Where the symbols take the units:
* | $ @ &
rt | nh cj nz
fr | cl nt dg
jg | cn qh tq
lt | sf cf ns
cj | gq ns gb
ns | ng qf ns
tr | ph bg jm
tp | rp nt nh
sr | sj nr rt
ff | hz gt fh
dt | pn zm sr
zm | qb sj nr
hq | sf jl bg
mb | ms fr lt
fp | rt sz pg
hp | fr sr pg
hb | gt bq bc
cf | mb tr hp
mc | pf cj cj
fh | ff hb qt
gt | tl gb gt
gb | zr jl hb
nt | ld mr tj
cn | bc dh dr
jl | cj bm nz
nb | zm fj pn
ng | lt jm cj
pf | fh hz lg
dr | dl jg lh
nr | dt nb cl
tq | dr zm tj
zp | qt tj ll
zr | gm tj bc
sj | pn dt hp
gn | bs tp zm
qb | ls gn dt
cl | sr ph fj
cr | dh dr gn
fj | nh fr ds
rp | ll ld gn
jm | cf ms ns
ds | sz dg hq
qt | zr pf cn
ll | nt nf bs
dg | fj hp rt
tj | lh nf nf
ph | sj mb hz
qh | qj lg gm
bm | ns lt tb
zb | tj nr ld
bc | qh qt dl
pg | nz sf ph
dn | bg tr mb
lh | cr cr zp
gq | bm ng mc
dh | tq dl cn
zg | nb qb fr
mr | tp ll ls
bq | gb dr hz
nz | hq fp tr
bg | rt nz ms
dz | dg cp mb
hz | lt qh qf
cp | bg tr mb
lg | zp zp nt
nh | zg mr nb
sf | fp ds sj
tb | jl gq tl
pn | dz zg fr
bs | mr tp qb
tn | jm mb tl
nf | nt zb rp
ld | nf lg tp
tl | bq mc gq
rq | pg hq tr
dl | gm lg cr
ms | tr dn tn
qj | qt qf jg
ls | nh bs zg
gm | dl bs dh
qf | pf ff qh
sz | dz fj sj

The rows follow the links: the fewer symbols apart two units are, the more alike their rows tend to be.

Each row is also shifted at random along 6 hidden directions that mean nothing.

Some units, each with a row of numbers:
gm -> 57,19,-11,-11,-11,-4,33,18,5,-10,15,-14,4,-20,27,-22,-10,-12,-4,-35,-10,-7,-12,-14,-23,-16,3,-2,-11,15,-6,8,-29,30,29,-41,-29,3,-9,-9,7,-23,49,6,-6,-11,-10,-41,4,10,-4,-39,7,22,1,-29,-36,20,-12,-9,18
mr -> 64,-9,-22,-5,-21,-7,9,0,-17,-14,-1,-13,-1,-7,31,12,21,-32,3,-6,-4,36,28,10,18,12,11,11,25,22,7,4,-11,-11,-37,29,13,15,-27,-28,2,-14,20,10,9,-2,-6,-10,-5,-2,27,7,-6,-26,-10,-7,-11,8,6,-22,-17
zm -> 95,-27,-3,1,-13,4,-1,5,-4,4,9,-8,-3,8,20,28,9,0,20,-23,-11,25,13,-11,26,4,-17,-27,21,3,-6,5,14,15,10,17,-2,18,10,8,-25,-6,10,-7,-4,15,16,-22,25,-6,27,-21,-31,-1,2,0,-12,-14,1,8,-5
nz -> -111,14,27,-8,-13,-17,14,-13,-8,-13,-15,24,-3,-10,-4,-4,-22,-15,27,11,25,-13,8,-4,1,3,-22,-2,-17,3,-1,-17,-5,-5,27,3,-26,-5,20,10,11,16,-4,7,-3,2,8,33,2,14,1,7,12,17,-13,3,22,23,19,11,-4
zp -> 29,-10,-31,-20,4,-19,13,4,16,42,26,-13,3,-7,-11,-28,-7,-15,-2,-6,8,19,17,38,-27,3,18,-24,12,-11,12,12,-11,9,2,-8,-19,16,-11,3,-3,23,7,-2,-1,17,5,-20,3,6,9,27,-15,7,-14,-8,-18,-18,17,6,15
gn -> 9,2,14,-21,-6,-14,7,-6,-4,-30,-13,7,-1,-32,17,-21,-8,-6,10,0,-2,31,-1,5,5,-6,-14,-6,4,46,-21,-33,-12,32,30,-31,3,25,-9,-1,14,-7,52,21,-16,2,-18,-35,20,10,22,-67,17,12,-15,2,-6,41,-2,-35,8
lt -> -62,-17,48,-6,11,-5,-16,-13,46,3,12,16,8,5,-20,3,-34,53,-60,24,-2,-27,-44,-9,-31,-40,-33,14,-14,9,-7,-51,1,-1,10,-11,27,-2,-29,-55,1,14,-16,8,19,-2,-12,28,-11,-25,-32,11,40,-40,7,0,12,-9,4,35,51
fp -> -103,0,10,24,-13,6,-4,-9,-39,-31,-9,4,-1,25,9,28,22,-21,-29,3,18,-3,16,-33,25,-15,3,17,5,-15,19,24,3,-42,-34,49,21,-19,-5,-31,38,-5,-10,21,13,-15,13,27,-20,-23,-10,27,26,-4,-24,12,10,9,20,-28,-6
hz -> 140,34,-9,13,3,-5,33,1,44,16,12,-10,-6,-29,15,-10,-39,25,26,-7,-9,-11,-33,23,-13,-30,-1,39,10,-34,-26,24,4,16,42,-30,-48,6,16,11,-8,-12,2,-41,1,15,0,2,-14,6,-7,52,-3,-1,4,-11,-9,4,-17,8,14
fr -> -2,-4,32,13,-15,-6,-10,-18,0,-20,5,-2,-8,-12,42,21,-29,37,-1,-19,-14,28,-23,-19,30,-49,-22,-8,27,10,-34,-8,16,12,31,20,18,28,-4,-14,27,-8,30,16,19,7,9,-28,19,-17,13,-12,11,-15,-21,37,7,16,-16,-40,24
cr -> -81,-28,-73,-12,6,11,38,31,11,18,-21,25,24,-39,1,11,24,-7,30,-1,2,27,32,3,3,-9,3,-41,20,-14,-15,27,16,16,34,-15,-20,-12,3,12,-22,-15,2,-18,-12,26,15,-24,-3,-39,18,0,8,43,7,-28,-21,-10,3,-41,-29
rq -> 60,22,-28,38,-41,7,50,10,-39,-14,-13,-15,-1,7,49,29,10,-44,41,-37,4,-18,22,-26,23,10,8,10,20,-22,26,58,-5,-44,-30,60,-12,-31,13,5,5,-13,-6,15,23,-13,26,16,-32,16,-2,66,-22,7,-11,0,9,0,-9,-28,-46
hb -> 31,50,32,-7,5,-3,-27,-14,2,-18,4,-11,-3,11,-15,-33,-12,3,-21,3,-28,-33,-23,9,-5,2,31,27,-29,1,10,-2,-15,10,-8,-55,-1,-2,-2,27,27,-10,6,-9,-13,-38,-26,-2,17,41,-8,-37,-5,4,12,-1,-2,1,-2,25,18
qf -> 21,13,-5,9,10,9,5,16,1,23,39,-43,-26,21,2,-18,12,-19,3,-17,1,-13,-20,16,-33,46,6,42,-8,8,6,9,-26,0,-26,-9,-23,19,10,10,-24,5,7,-16,-7,9,-22,-9,-21,36,-26,19,-39,-23,9,-13,-17,-3,-12,35,6
sf -> 89,21,11,6,-14,-26,50,-2,3,15,-11,18,-27,-22,2,-13,-40,-31,101,-14,57,-17,14,14,3,28,-45,-11,-8,-34,-17,10,5,20,77,3,-90,3,81,77,-27,20,-3,-11,-28,40,24,24,9,43,25,2,-24,57,-16,-8,21,40,11,29,-25
zr -> -4,34,-17,-2,-11,-4,26,13,9,6,25,-31,-4,-10,25,-30,-15,-11,-3,-30,-36,-14,-11,20,-26,-8,33,-1,4,-2,5,18,-27,19,7,-45,-21,10,-7,16,15,-22,47,-10,-5,-15,-19,-42,4,34,-3,-16,-21,21,-5,-18,-29,-1,-8,-10,20
bg -> -41,0,-5,1,-20,3,9,-1,-20,6,-9,7,11,-2,11,15,0,-15,36,-16,-2,-4,26,-11,5,34,6,-6,-10,15,15,2,3,-30,-24,41,2,-19,-5,-2,-17,14,-31,8,33,-8,20,25,-6,8,1,61,-27,-17,11,1,11,-27,-7,18,-38
jm -> 41,-17,28,-12,-23,-14,18,-6,61,18,19,3,30,-15,29,17,-62,58,-32,-13,-44,-15,-33,2,-23,-53,-19,-10,9,20,-7,-48,9,1,13,4,21,-1,-51,-65,-15,4,-11,1,55,-9,9,14,-3,-21,-10,66,-1,-56,16,-10,0,-51,-15,46,36
pn -> 2,-25,-1,11,-26,3,0,3,2,5,16,-18,-10,4,43,41,4,9,20,-35,-24,40,6,-7,29,-6,-20,-14,36,6,-21,0,21,7,4,40,12,22,0,-7,-19,-11,10,-15,16,15,19,-21,17,-16,24,14,-39,-27,0,7,-5,-21,-2,-2,1
tl -> -25,23,17,22,-13,14,-6,12,-4,-21,9,-40,2,41,18,-1,16,-9,-44,-15,-53,-53,-20,-1,-18,12,23,11,-8,7,39,-8,-27,-20,-73,-6,58,-15,-23,-7,7,-28,17,11,0,-49,-37,3,-6,42,-29,-35,-25,-22,21,0,12,-22,-5,13,2
bq -> -61,28,-2,-4,-34,-11,32,9,51,14,22,-23,8,-21,42,-3,-39,19,-1,-30,-69,-9,-8,40,-15,-36,12,-5,31,-8,-7,-8,-1,15,22,-37,1,11,-19,-3,1,-38,33,-36,11,-12,-17,-19,14,23,8,20,-33,-17,15,-22,-17,-40,0,7,31
fh -> -13,54,31,4,14,-9,-10,-28,39,-33,-10,13,-1,-39,-2,-29,-53,62,-37,27,-31,-4,-55,10,-3,-86,18,48,4,-5,-46,-10,2,18,61,-70,-7,16,-15,-15,61,-27,26,-22,-4,-16,-21,-14,2,-16,-17,-3,60,-5,-10,15,1,34,-14,-41,53
fj -> -11,1,24,15,12,6,-37,0,-73,-12,7,-22,-53,53,-23,-14,45,-58,62,-13,50,-2,17,-14,15,108,-17,3,-38,22,10,4,-20,6,-27,29,-20,19,74,84,-23,28,2,26,-43,13,-6,-3,19,65,4,-81,-52,30,-4,24,15,46,-1,26,-37
ll -> 16,-19,-20,-17,7,-5,-24,-7,-25,-3,-5,7,5,5,-21,-8,30,-25,-25,29,20,34,29,12,6,14,23,-2,10,3,19,-1,-5,-19,-39,19,24,1,-25,-25,19,17,-6,21,1,-2,-4,-1,-9,-9,14,2,21,-14,-19,10,-1,6,17,-32,-12
sj -> -25,-17,62,-10,8,-19,-45,-30,3,-7,14,20,-10,18,-17,9,-30,43,-27,7,12,13,-12,-25,19,-30,-28,-19,-14,4,-13,-35,18,19,38,0,7,20,4,-3,21,24,-10,7,2,4,21,4,38,-17,1,-35,18,-8,-16,27,5,4,17,30,43
nr -> -62,-55,-16,-8,5,5,-30,7,-10,47,28,-19,-18,33,-6,22,30,-12,32,-14,6,39,34,20,8,57,-15,-41,21,-1,8,-2,21,10,-21,47,10,27,23,35,-55,28,-22,-11,-4,34,21,-8,28,8,28,3,-70,-14,5,10,-5,-45,15,42,-17
zb -> 69,-7,17,-3,0,-10,-41,-20,-21,3,24,-26,-1,41,-10,-11,9,-2,-67,-1,-5,-7,-8,-2,-6,-17,29,-25,5,-1,37,0,-16,-18,-52,20,47,10,-37,-20,41,23,12,42,11,-26,-1,-24,12,9,-5,-22,10,-12,-24,34,0,-7,7,-13,28
nf -> -40,-2,13,-10,5,-16,-27,-22,1,-9,2,2,9,-9,-4,-19,-12,20,-66,22,-7,23,-10,10,-4,-62,21,-14,24,6,7,-16,-5,-8,-6,-5,42,13,-46,-41,60,12,24,36,13,-15,-4,-28,7,-20,4,-9,53,-8,-33,35,9,12,11,-58,36
nt -> 179,21,-15,14,-12,-6,19,-4,-26,-17,-5,-19,-2,-7,28,-14,1,-21,-10,-10,1,8,-4,5,7,-33,22,0,31,-4,10,27,-14,-18,-16,16,10,3,-15,-9,42,-5,37,36,2,-12,-3,-34,-8,10,8,-4,20,13,-29,32,6,32,-9,-70,-4

Start here and follow the symbols in turn, left to right. Where do you end up?
Answer with the unit's name.
7,-25,-18,-4,-12,-3,2,-4,4,-15,-24,27,1,-30,14,41,17,-7,21,20,7,56,32,3,43,-12,-15,8,33,1,-29,2,29,-2,18,27,0,12,-4,-24,-3,-19,-11,-20,-1,22,15,12,-2,-44,39,22,15,-16,-8,-9,-4,8,11,-34,-17
@ & $ @ $ $: rp
82,16,29,-2,0,1,-21,-17,-26,-14,-20,18,17,4,-14,-3,-22,20,10,4,7,-17,-14,-34,11,6,9,7,-40,22,2,-9,2,-15,-1,9,1,-26,-4,4,14,24,-32,25,24,-22,16,22,1,-2,-13,19,17,2,13,21,17,0,-26,18,-13
& @ @ $ @: lg
-37,0,-14,-1,6,15,5,16,-1,-11,8,-4,23,-1,11,5,16,11,-59,-13,-22,-7,-10,-37,-6,-48,26,-1,-5,-4,1,21,-12,4,-2,-26,6,-16,-36,-47,33,-25,22,6,7,-20,-2,-31,-10,-37,-23,-14,37,8,4,-26,-40,-6,-8,-30,26
@ @ & @ @: jg
44,2,32,22,-3,11,-31,-21,-34,-33,-6,1,3,24,10,30,-3,29,-22,-10,-6,-1,-13,-55,36,-27,-3,7,-10,11,-5,10,12,-24,-15,42,29,-6,-9,-21,35,5,-12,27,27,-26,24,5,6,-24,-16,18,19,-16,-7,36,11,-1,-16,-14,2
& @ $ $ @ &: cl
-65,-15,-35,-16,12,7,8,14,-10,13,-4,9,19,-11,-12,-9,21,-1,-23,0,-1,11,16,-8,-10,-20,16,-41,1,-8,4,8,-5,7,4,-22,9,-11,-19,-1,15,2,14,10,-5,-1,3,-29,2,-25,-4,-23,22,36,-3,-7,-16,-7,5,-33,3
& @ @ $ @ @: ll
51,-4,-54,8,2,16,26,18,-32,-25,-38,10,0,-29,15,11,48,-43,47,10,16,44,33,4,29,31,4,17,20,13,-14,26,4,-5,-9,22,-5,-2,11,10,-10,-20,15,-3,-16,17,-2,-12,-18,-10,26,-11,8,18,-4,-5,-5,32,-5,-63,-56
& @ @ & $ &: fr
-81,7,-45,-12,1,3,18,23,20,31,21,-15,4,-17,6,-6,11,-10,13,-16,-16,11,13,21,-17,14,23,3,11,-11,-4,24,-3,15,7,-30,-31,3,-1,9,-19,-17,6,-39,-8,14,-2,-18,-6,-2,-1,26,-28,5,10,-37,-35,-26,0,7,-1
$ @ & & $ & &: ll
-103,-18,-31,-14,18,20,-3,25,-23,6,4,-2,8,10,-15,-3,47,-24,-16,-10,4,0,19,-21,-14,33,16,-17,-25,12,13,16,-17,12,-15,-20,-6,-11,-8,3,-11,0,8,5,-14,-4,-3,-18,-1,-7,-15,-38,-3,24,14,-28,-33,-6,1,3,-6
& & $ $ $ $: gm
-20,-4,10,-23,24,0,-24,0,-2,-8,-1,18,20,3,-31,-22,5,20,-51,9,-2,-22,-6,-25,-15,-25,12,-20,-37,5,6,-5,-14,22,17,-52,-3,-15,-19,-13,20,2,6,15,-11,-19,-2,-17,16,-17,-16,-58,40,27,8,-20,-28,5,1,12,30
@ & $ $ $ $: dl
14,11,-17,-10,0,-5,-3,0,27,23,31,-16,6,-2,0,-3,-6,14,-46,-8,-21,3,-8,11,-16,-22,28,23,10,-22,5,24,-4,0,-5,-21,-13,8,-28,-34,10,-8,-6,-30,12,-5,-3,-8,-8,-17,-10,46,0,-29,2,-28,-40,-32,5,17,33
$ @ $ & &: ll
-15,-21,22,3,33,10,-47,-15,-25,-31,-38,35,-7,-2,-37,11,24,20,4,40,29,35,5,-27,40,-6,-14,1,-12,6,-30,-10,25,14,27,2,8,6,23,13,11,4,-15,2,-28,13,11,4,18,-36,15,-57,42,18,-5,24,10,34,4,-26,-7
$ @ @ & &: rt
79,5,-31,-1,19,20,11,16,-26,-14,-20,12,17,-1,-14,-10,31,-17,-14,-3,10,-18,6,-32,1,-3,24,-1,-21,-12,8,42,-9,7,0,-26,-20,-32,0,8,13,-16,4,10,-18,-12,4,-18,-15,-17,-15,-29,32,48,5,-18,-27,21,-9,-27,-13
@ $ & & $ @: ll
104,33,21,3,40,4,-30,-10,-2,-7,3,-5,-25,14,-51,-50,-5,2,-9,29,33,-33,-32,9,-24,22,14,49,-41,-12,-3,8,-19,12,3,-45,-36,-3,28,34,9,14,-13,-5,-29,-2,-25,14,-12,26,-29,-29,17,19,5,3,-2,40,-9,24,10
@ $ @ &: hp
-74,-8,-29,-6,26,10,-1,19,10,26,30,-17,-12,-1,-15,-14,15,-6,-4,-2,8,8,-4,14,-27,22,12,29,-5,4,-9,10,-13,10,-6,-19,-29,18,0,-8,-17,2,1,-21,-9,18,-12,-12,-14,-3,-19,19,-11,-13,4,-27,-32,-3,-4,20,8
& & $ $ &: lh
